Below is a small trained network, with its code and all its weights. Each question gives an input and a class and asks what happens when units are switched off, that is, made to give their printed mean instead of their output.

import numpy as np


def w(rows, s, z=0):
    codes = np.array(rows[::2]) - 128.0
    scale = np.full(codes.shape[1], s)
    scale[-1] = z or s
    return codes * scale


def f(y):
    return np.maximum(y, 0)


def log_softmax(a):
    a = a - a.max(-1, keepdims=True)
    return a - np.log(np.exp(a).sum(-1, keepdims=True))


def net(x, mask):
    res = np.array(x, float).reshape(1, 2) / 4 @ E
    y = f(res @ A[0][:, :-1].T + A[0][:, -1])
    res = res + np.where(mask, y, B[0][:, -1]) @ B[0][:, :-1]
    return log_softmax(res[-1] @ U[:, :-1].T + U[:, -1])


A, B = {}, {}
E = w([
[147,160,10,131,162,3,173,135],'x0',
[90,193,120,38,78,123,139,46],'x1',
],0.015)
A[0] = w([
[54,97,190,78,77,184,109,197,79],'n0',
[131,146,124,68,74,127,101,81,125],'n1',
[66,135,72,115,154,184,114,190,251],'n2',
[122,158,95,73,86,160,157,78,65],'n3',
[91,143,153,129,173,179,130,86,92],'n4',
[147,53,167,208,211,128,161,187,67],'n5',
[130,52,106,124,116,150,192,87,120],'n6',
[45,174,148,70,67,144,135,80,120],'n7',
[109,195,91,144,193,31,254,164,82],'n8',
[192,178,193,105,182,187,91,121,137],'n9',
[127,88,174,112,146,143,96,94,169],'n10',
[178,98,188,180,166,108,99,212,102],'n11',
[77,165,142,12,92,134,184,72,73],'n12',
[72,91,222,166,77,177,60,96,82],'n13',
],0.0095,0.015)
B[0] = w([
[180,153,154,87,179,106,181,161,188],'n0',
[118,96,113,152,132,178,100,123,188],'n1',
[23,179,48,132,13,108,92,153,242],'n2',
[154,85,129,149,252,168,106,63,168],'n3',
[157,136,138,135,169,125,156,156,151],'n4',
[136,66,132,128,208,175,94,70,204],'n5',
[114,134,108,119,90,110,122,159,128],'n6',
[109,93,127,168,143,142,97,90,213],'n7',
[185,196,203,86,164,116,170,158,250],'n8',
[134,161,118,97,133,86,128,172,182],'n9',
[127,186,121,102,98,127,144,184,188],'n10',
[127,101,102,187,166,191,113,83,201],'n11',
[157,83,144,151,158,183,117,105,208],'n12',
[196,138,163,78,141,89,159,149,210],'n13',
],0.012,0.016)
U = w([
[194,173,148,68,149,85,225,152,65],'0',
[124,58,133,194,164,165,60,60,33],'1',
[11,167,111,136,3,99,89,151,254],'2',
],0.014,0.0072)

Each question gives the input, the list of numbers given to net, and the class t.
The units are the neurons (one row each of A and B). Each row of codes is followed by its name. A weight is (code - 128) times the scale printed after its matrix; where a second scale follows, it is the last column's (A, B and U).
mask holds one flag per neuron, in row order. A switched-off neuron (its flag False) gives its mean, the last column of its row in B, instead of its output. The means were averaged over made-up inputs and are rounded, as every weight is.
A unit's drop is (log p(t) with every unit on - log p(t) with that unit switched off) / (log p(t) with every unit on - log p(t) with every unit switched off).
unit that matters most: the unit with the biggest drop
k most important neurons: the k neurons with the biggest drops, biggest first
drop of u: that unit's drop, to one decimal
input [-3,1], class 2: unit that matters most => n8
input [3,1], class 2: 2 most important neurons => n13, n0
input [3,3], class 2: 2 most important neurons => n13, n0
input [-4,6], class 1: 2 most important neurons => n7, n8
input [-5,-5], class 0: 2 most important neurons => n13, n0
input [6,-8], class 1: 2 most important neurons => n5, n11
input [-8,7], class 0: 2 most important neurons => n13, n0
input [-5,8], class 1: drop of n7 => 0.7
input [4,5], class 1: drop of n12 => 0.1
input [-8,-6], class 0: drop of n13 => 0.2
